Here is a tiny trained network, its code and every weight. The questions are about switching its units off for an input and a target symbol, where a switched-off unit gives its printed mean instead of its output.

import numpy as np


def w(rows, s, z=0):
    codes = np.array(rows[::2]) - 128.0
    scale = np.full(codes.shape[1], s)
    scale[-1] = z or s
    return codes * scale


def norm(h):
    return h / np.sqrt((h * h).mean(-1, keepdims=True) + 1e-5)


def f(y):
    return y / 2 * (1 + np.tanh(0.7978845608 * (y + 0.044715 * y**3)))


def softmax(a):
    e = np.exp(a - a.max(-1, keepdims=True))
    return e / e.sum(-1, keepdims=True)


def log_softmax(a):
    a = a - a.max(-1, keepdims=True)
    return a - np.log(np.exp(a).sum(-1, keepdims=True))


def net(x, mask):
    ids = ['αβγδεζηθλξπστφψω'.index(c) for c in x.split()]
    T = len(ids)
    res = E[ids] + P[:T]
    u = 0
    for l in range(3):
        r = norm(res)
        for j in range(2):
            rows = slice(2 * j, 2 * j + 2)
            q, k, v = (r @ M[l][rows].T for M in (Q, K, V))
            z = softmax(np.where(np.tri(T) > 0, q @ k.T / 2**0.5, -1e9)) @ v
            o = O[l][rows]
            res = res + np.where(mask[u + j], z, o[:, -1]) @ o[:, :-1]
        u += 2
        y = f(norm(res) @ A[l][:, :-1].T + A[l][:, -1])
        res = res + np.where(mask[u : u + 4], y, B[l][:, -1]) @ B[l][:, :-1]
        u += 4
    return log_softmax(norm(res)[-1] @ U[:, :-1].T + U[:, -1])


Q, K, V, O, A, B = {}, {}, {}, {}, {}, {}
E = w([
[97,158,139,91,86,90],'α',
[105,134,156,75,92,118],'β',
[73,125,149,82,111,88],'γ',
[105,145,153,81,98,107],'δ',
[72,134,127,97,72,95],'ε',
[88,173,132,103,56,103],'ζ',
[53,112,187,80,136,102],'η',
[97,172,186,79,119,123],'θ',
[85,97,176,111,69,147],'λ',
[132,203,173,110,69,171],'ξ',
[132,168,161,128,17,183],'π',
[199,38,185,94,127,186],'σ',
[252,203,91,152,71,161],'τ',
[172,56,118,145,56,167],'φ',
[166,227,121,153,156,39],'ψ',
[158,139,71,197,100,24],'ω',
],0.0014)
P = w([
[97,133,69,80,158,149],'0',
[71,147,118,115,109,157],'1',
[152,125,138,26,67,75],'2',
[68,133,108,174,173,194],'3',
[183,123,172,32,51,49],'4',
[59,134,134,187,154,191],'5',
[198,116,196,60,47,49],'6',
[63,131,153,212,156,187],'7',
[201,113,210,92,60,54],'8',
[88,126,169,218,153,176],'9',
[209,96,221,129,80,65],'10',
[67,129,216,254,140,174],'11',
],0.0021)
Q[0] = w([
[69,135,116,249,182,197],'0.h1',
[156,131,95,104,168,110],'0.h1',
[41,163,160,232,174,203],'0.h2',
[146,119,98,143,156,146],'0.h2',
],0.016)
K[0] = w([
[166,141,231,229,90,83],'0.h1',
[40,142,126,54,66,127],'0.h1',
[192,95,212,254,88,100],'0.h2',
[43,183,167,130,12,55],'0.h2',
],0.006)
V[0] = w([
[95,2,155,130,147,103],'0.h1',
[133,158,100,142,229,49],'0.h1',
[180,134,174,97,155,201],'0.h2',
[180,95,68,163,98,150],'0.h2',
],0.006)
O[0] = w([
[101,70,55,54,122,98,135],'0.h1',
[164,121,120,134,255,119,4],'0.h1',
[194,190,164,48,147,220,148],'0.h2',
[160,72,59,214,44,191,100],'0.h2',
],0.0061,0.0027)
A[0] = w([
[100,160,65,108,203,88,115],'0.n1',
[40,84,216,118,114,168,207],'0.n2',
[103,92,163,147,212,58,1],'0.n3',
[103,110,92,130,71,255,92],'0.n4',
],0.0044,0.0008)
B[0] = w([
[76,76,137,139,66,254,108],'0.n1',
[148,244,64,133,121,73,254],'0.n2',
[216,78,65,116,97,171,145],'0.n3',
[212,158,90,167,156,129,246],'0.n4',
],0.0041,0.0025)
Q[1] = w([
[165,153,97,229,132,117],'1.h1',
[194,77,175,95,186,106],'1.h1',
[131,65,122,151,184,165],'1.h2',
[163,75,209,60,144,2],'1.h2',
],0.0058)
K[1] = w([
[139,129,95,206,139,121],'1.h1',
[147,60,133,95,204,143],'1.h1',
[149,96,166,173,156,101],'1.h2',
[41,2,130,66,177,168],'1.h2',
],0.0064)
V[1] = w([
[206,75,117,176,142,37],'1.h1',
[61,141,153,63,167,231],'1.h1',
[38,187,83,146,177,220],'1.h2',
[253,177,159,114,102,46],'1.h2',
],0.0031)
O[1] = w([
[63,142,59,105,128,170,45],'1.h1',
[196,189,203,122,91,18,73],'1.h1',
[254,46,203,84,157,108,127],'1.h2',
[12,151,161,122,142,214,246],'1.h2',
],0.0029,0.0013)
A[1] = w([
[105,101,45,175,200,138,55],'1.n1',
[139,139,231,171,225,255,71],'1.n2',
[190,151,94,208,85,162,199],'1.n3',
[131,100,168,27,15,116,1],'1.n4',
],0.0049,0.0013)
B[1] = w([
[37,184,192,180,110,251,115],'1.n1',
[183,166,79,149,191,1,173],'1.n2',
[113,17,82,122,142,143,223],'1.n3',
[81,216,55,194,174,170,252],'1.n4',
],0.0039,0.0028)
Q[2] = w([
[146,253,94,173,104,175],'2.h1',
[89,139,74,122,111,248],'2.h1',
[124,222,96,129,157,161],'2.h2',
[94,134,140,151,129,156],'2.h2',
],0.0042)
K[2] = w([
[173,165,127,255,191,171],'2.h1',
[61,202,67,176,77,175],'2.h1',
[161,137,65,183,156,202],'2.h2',
[90,131,134,174,165,124],'2.h2',
],0.0039)
V[2] = w([
[210,137,191,104,65,88],'2.h1',
[124,21,141,254,156,91],'2.h1',
[42,14,184,155,52,128],'2.h2',
[74,168,161,244,203,122],'2.h2',
],0.0015)
O[2] = w([
[167,45,72,123,147,175,142],'2.h1',
[185,180,114,103,88,33,2],'2.h1',
[235,91,254,135,120,84,21],'2.h2',
[67,131,137,150,44,159,93],'2.h2',
],0.002,0.00094)
A[2] = w([
[85,176,112,141,99,145,192],'2.n1',
[81,41,129,203,253,101,196],'2.n2',
[91,128,193,102,89,70,153],'2.n3',
[183,184,188,51,122,66,3],'2.n4',
],0.0052,0.0016)
B[2] = w([
[172,60,183,86,169,115,253],'2.n1',
[74,229,72,106,223,234,167],'2.n2',
[130,66,140,197,195,119,160],'2.n3',
[64,57,98,115,89,254,170],'2.n4',
],0.0039,0.0027)
U = w([
[210,70,124,105,149,73,232],'α',
[83,69,162,94,120,186,53],'β',
[113,83,64,74,174,104,68],'γ',
[157,52,173,88,129,144,233],'δ',
[105,81,62,168,150,36,63],'ε',
[100,67,191,200,150,90,249],'ζ',
[75,86,110,59,173,126,43],'η',
[127,132,218,63,198,137,130],'θ',
[32,185,118,88,92,53,146],'λ',
[133,181,224,152,118,157,40],'ξ',
[140,163,190,169,52,138,49],'π',
[186,201,86,35,102,190,68],'σ',
[230,170,122,222,117,116,49],'τ',
[138,83,32,180,32,148,159],'φ',
[150,189,80,158,246,114,245],'ψ',
[38,123,86,190,162,211,110],'ω',
],0.011,0.0015)

Each question gives the input, a string of symbols that net reads in full, and the target symbol t.
The units are the heads (2 rows each of Q, K, V and O) and the neurons (one row each of A and B). Each row of codes is followed by its name. A weight is (code - 128) times the scale printed after its matrix; where a second scale follows, it is the last column's (O, A, B and U).
mask holds one flag per unit, layer by layer, with each layer's heads first. A switched-off unit (its flag False) gives its mean, the last column of its rows in O or B, instead of its output. The means were averaged over made-up inputs and are rounded, as every weight is.
A unit's drop is (log p(t) with every unit on - log p(t) with that unit switched off) / (log p(t) with every unit on - log p(t) with every unit switched off).
The circuit of an input: a set's keep is (log p(t) with only the set's units on - log p(t) with every unit switched off) / (log p(t) with every unit on - log p(t) with every unit switched off). Starting from the 12 units with the biggest drops (on a tie, the unit counted first), units are removed one at a time, each time the one whose removal leaves the highest keep (on an exact tie, the one counted first), for as long as the keep stays at least 0.8.
circuit, biggest first: the units of the circuit, biggest drop first
top k neurons: the k neurons with the biggest drops, biggest first
input λ λ ε π, target π: circuit, biggest first -> (0.h1)
input λ λ λ α, target λ: circuit, biggest first -> (0.h1, 0.h2)
input σ σ σ λ φ δ ζ λ σ π, target σ: top 2 neurons -> (0.n4, 2.n3)
input τ λ β γ λ ζ τ β ζ, target τ: circuit, biggest first -> (0.h1, 0.h2)
input η λ λ γ ω ζ ε, target η: circuit, biggest first -> (0.h2, 0.h1, 2.n4)
input α λ ε φ η, target α: top 3 neurons -> (0.n1, 0.n3, 0.n4)
input η σ π ω ξ α λ, target η: circuit, biggest first -> (0.h2, 2.n4)
input φ ζ ζ θ ψ α α λ, target λ: circuit, biggest first -> (0.n2, 0.h2, 1.n4)
input ξ φ ψ δ ε ζ λ ζ ζ λ ω, target ξ: circuit, biggest first -> (0.h2, 0.h1)
input τ η β φ ξ θ δ λ φ ψ β, target τ: circuit, biggest first -> (0.h1, 0.h2, 1.n2)
input θ π ζ σ σ θ φ θ, target φ: circuit, biggest first -> (0.h2, 0.h1)
input δ λ η λ δ λ ψ, target δ: top 4 neurons -> (2.n4, 0.n1, 0.n3, 1.n2)
input γ ψ θ σ δ λ λ λ φ ψ ζ, target γ: top 2 neurons -> (0.n3, 0.n1)
input λ ψ λ φ λ η σ ζ α λ σ θ, target σ: circuit, biggest first -> (0.h2, 0.h1)
input λ θ β η θ ψ ε λ α, target λ: top 2 neurons -> (1.n4, 1.n3)
input φ γ θ σ ψ λ ζ θ η π ω, target φ: circuit, biggest first -> (0.h2)
input θ α σ ξ θ ψ σ φ π σ, target φ: top 4 neurons -> (0.n4, 1.n3, 2.n2, 2.n1)
input σ τ σ λ ε ζ ε ε λ ω, target ω: top 2 neurons -> (2.n2, 1.n1)
input σ σ ζ η λ τ ζ ψ σ ζ λ φ, target φ: top 2 neurons -> (1.n3, 0.n2)
input τ α τ ψ δ ζ, target ψ: top 2 neurons -> (1.n2, 2.n2)
input σ π σ θ ω φ π θ, target φ: top 3 neurons -> (1.n3, 0.n4, 1.n4)
input ζ γ φ φ π, target ζ: top neuron -> (2.n3)
